Below is a small trained network, with its code and all its weights. Each question gives an input and a target symbol and asks what happens when units are switched off, that is, made to give their printed mean instead of their output.

import numpy as np


def w(rows, s, z=0):
    codes = np.array(rows[::2]) - 128.0
    scale = np.full(codes.shape[1], s)
    scale[-1] = z or s
    return codes * scale


def f(y):
    return y / 2 * (1 + np.tanh(0.7978845608 * (y + 0.044715 * y**3)))


def softmax(a):
    e = np.exp(a - a.max(-1, keepdims=True))
    return e / e.sum(-1, keepdims=True)


def log_softmax(a):
    a = a - a.max(-1, keepdims=True)
    return a - np.log(np.exp(a).sum(-1, keepdims=True))


def net(x, mask):
    ids = ['αγεζημπστψω'.index(c) for c in x.split()]
    T = len(ids)
    res = E[ids] + P[:T]
    u = 0
    for l in range(2):
        r = res
        for j in range(2):
            rows = slice(3 * j, 3 * j + 3)
            q, k, v = (r @ M[l][rows].T for M in (Q, K, V))
            z = softmax(np.where(np.tri(T) > 0, q @ k.T / 3**0.5, -1e9)) @ v
            o = O[l][rows]
            res = res + np.where(mask[u + j], z, o[:, -1]) @ o[:, :-1]
        u += 2
        y = f(res @ A[l][:, :-1].T + A[l][:, -1])
        res = res + np.where(mask[u : u + 8], y, B[l][:, -1]) @ B[l][:, :-1]
        u += 8
    return log_softmax(res[-1] @ U[:, :-1].T + U[:, -1])


Q, K, V, O, A, B = {}, {}, {}, {}, {}, {}
E = w([
[113,123,135],'α',
[172,114,105],'γ',
[112,166,118],'ε',
[116,132,138],'ζ',
[111,39,72],'η',
[163,117,112],'μ',
[51,97,133],'π',
[111,132,133],'σ',
[99,158,43],'τ',
[56,96,196],'ψ',
[179,68,252],'ω',
],0.025)
P = w([
[147,236,89],'0',
[101,195,105],'1',
[68,160,121],'2',
[46,129,128],'3',
[17,105,130],'4',
[2,84,144],'5',
],0.0059)
Q[0] = w([
[194,120,109],'L0H1',
[177,168,231],'L0H1',
[7,167,170],'L0H1',
[89,157,200],'L0H2',
[118,191,86],'L0H2',
[156,143,117],'L0H2',
],0.018)
K[0] = w([
[254,214,113],'L0H1',
[104,216,90],'L0H1',
[33,73,102],'L0H1',
[135,127,164],'L0H2',
[96,190,57],'L0H2',
[60,148,139],'L0H2',
],0.018)
V[0] = w([
[93,98,2],'L0H1',
[150,43,82],'L0H1',
[187,116,104],'L0H1',
[44,184,73],'L0H2',
[90,149,5],'L0H2',
[127,41,151],'L0H2',
],0.0079)
O[0] = w([
[122,38,90,253],'L0H1',
[220,91,45,180],'L0H1',
[181,161,118,47],'L0H1',
[118,9,230,162],'L0H2',
[153,2,158,160],'L0H2',
[111,175,69,169],'L0H2',
],0.0075,0.0051)
A[0] = w([
[128,132,122,30],'L0N1',
[180,129,108,56],'L0N2',
[169,125,130,2],'L0N3',
[113,247,158,35],'L0N4',
[141,102,215,58],'L0N5',
[79,122,114,79],'L0N6',
[114,200,39,231],'L0N7',
[115,92,125,161],'L0N8',
],0.011,0.0077)
B[0] = w([
[32,87,51,106],'L0N1',
[98,166,84,127],'L0N2',
[2,48,21,114],'L0N3',
[137,30,98,220],'L0N4',
[116,145,80,146],'L0N5',
[89,46,110,171],'L0N6',
[148,131,187,242],'L0N7',
[158,152,185,254],'L0N8',
],0.0078,0.0075)
Q[1] = w([
[112,55,83],'L1H1',
[176,155,58],'L1H1',
[211,4,78],'L1H1',
[63,137,199],'L1H2',
[100,199,132],'L1H2',
[114,146,68],'L1H2',
],0.013)
K[1] = w([
[130,110,76],'L1H1',
[182,132,102],'L1H1',
[28,77,70],'L1H1',
[103,136,208],'L1H2',
[106,248,132],'L1H2',
[208,183,121],'L1H2',
],0.011)
V[1] = w([
[35,143,162],'L1H1',
[97,68,122],'L1H1',
[222,245,185],'L1H1',
[145,238,132],'L1H2',
[1,99,121],'L1H2',
[135,140,225],'L1H2',
],0.0069)
O[1] = w([
[198,155,157,138],'L1H1',
[109,165,122,192],'L1H1',
[87,19,163,4],'L1H1',
[150,146,255,5],'L1H2',
[69,160,91,190],'L1H2',
[79,136,170,129],'L1H2',
],0.0071,0.013)
A[1] = w([
[106,106,55,10],'L1N1',
[182,163,106,109],'L1N2',
[122,170,120,154],'L1N3',
[2,93,86,126],'L1N4',
[108,70,107,39],'L1N5',
[66,156,138,105],'L1N6',
[90,192,126,106],'L1N7',
[164,136,71,90],'L1N8',
],0.014,0.011)
B[1] = w([
[80,150,253,196],'L1N1',
[130,207,181,156],'L1N2',
[125,39,58,153],'L1N3',
[217,137,90,250],'L1N4',
[157,239,126,145],'L1N5',
[160,182,241,167],'L1N6',
[173,170,152,161],'L1N7',
[3,105,173,193],'L1N8',
],0.0059,0.02)
U = w([
[96,151,189,117],'α',
[179,86,122,107],'γ',
[87,168,212,53],'ε',
[90,159,215,122],'ζ',
[6,137,138,133],'η',
[150,112,150,106],'μ',
[184,214,83,162],'π',
[98,154,193,99],'σ',
[125,53,60,226],'τ',
[137,239,224,1],'ψ',
[122,98,180,190],'ω',
],0.011,0.0041)

Each question gives the input, a string of symbols that net reads in full, and the target symbol t.
The units are the heads (3 rows each of Q, K, V and O) and the neurons (one row each of A and B). Each row of codes is followed by its name. A weight is (code - 128) times the scale printed after its matrix; where a second scale follows, it is the last column's (O, A, B and U).
mask holds one flag per unit, layer by layer, with each layer's heads first. A switched-off unit (its flag False) gives its mean, the last column of its rows in O or B, instead of its output. The means were averaged over made-up inputs and are rounded, as every weight is.
A unit's drop is (log p(t) with every unit on - log p(t) with that unit switched off) / (log p(t) with every unit on - log p(t) with every unit switched off).
The circuit of an input: a set's keep is (log p(t) with only the set's units on - log p(t) with every unit switched off) / (log p(t) with every unit on - log p(t) with every unit switched off). Starting from the 12 units with the biggest drops (on a tie, the unit counted first), units are removed one at a time, each time the one whose removal leaves the highest keep (on an exact tie, the one counted first), for as long as the keep stays at least 0.8.
units of the circuit, in order: the units of the circuit, biggest drop first
top k neurons: the k neurons with the biggest drops, biggest first
k most important neurons of layer l: the k neurons of layer l with the biggest drops, biggest first
input η μ γ ζ σ μ, target η: top 3 neurons -> [L1N8 L1N4 L0N7]
input π π ε τ ε, target τ: top neuron -> [L1N1]
input ζ γ ψ ζ α σ, target ψ: units of the circuit, in order -> [L0H1 L1N6]
input γ τ τ σ ζ, target τ: 2 most important neurons of layer 1 -> [L1N1 L1N2]
input η α π π π ζ, target π: units of the circuit, in order -> [L1H1 L1N1]
input π α α π η, target η: units of the circuit, in order -> [L1N8 L1N1 L1H2]
input η μ α, target η: 3 most important neurons of layer 1 -> [L1N8 L1N4 L1N1]
input π γ π π σ ε, target π: 3 most important neurons of layer 1 -> [L1N1 L1N8 L1N7]
input α π γ ψ ψ α, target ψ: top 2 neurons -> [L1N6 L0N4]
input π ε π μ μ ε, target π: units of the circuit, in order -> [L1N8 L1N1]
input π π σ, target π: units of the circuit, in order -> [L1N1 L1N8]
input σ τ γ μ, target τ: units of the circuit, in order -> [L0H2 L1H2]
input ε ψ μ γ, target ψ: units of the circuit, in order -> [L1H2 L0N4]
input η η π, target π: most important neuron of layer 1 -> [L1N4]
input γ η π α σ, target π: top 3 neurons -> [L0N4 L1N1 L1N8]
input γ ε ψ π ζ, target π: top 3 neurons -> [L1N1 L1N8 L0N7]
input α α ζ τ σ, target τ: 2 most important neurons of layer 1 -> [L1N1 L1N2]
input π ε ε π ζ π, target π: top 2 neurons -> [L1N4 L1N8]
input π ζ η τ ε, target τ: top 2 neurons -> [L1N6 L0N8]
input γ ζ σ τ α, target τ: 3 most important neurons of layer 1 -> [L1N1 L1N2 L1N5]
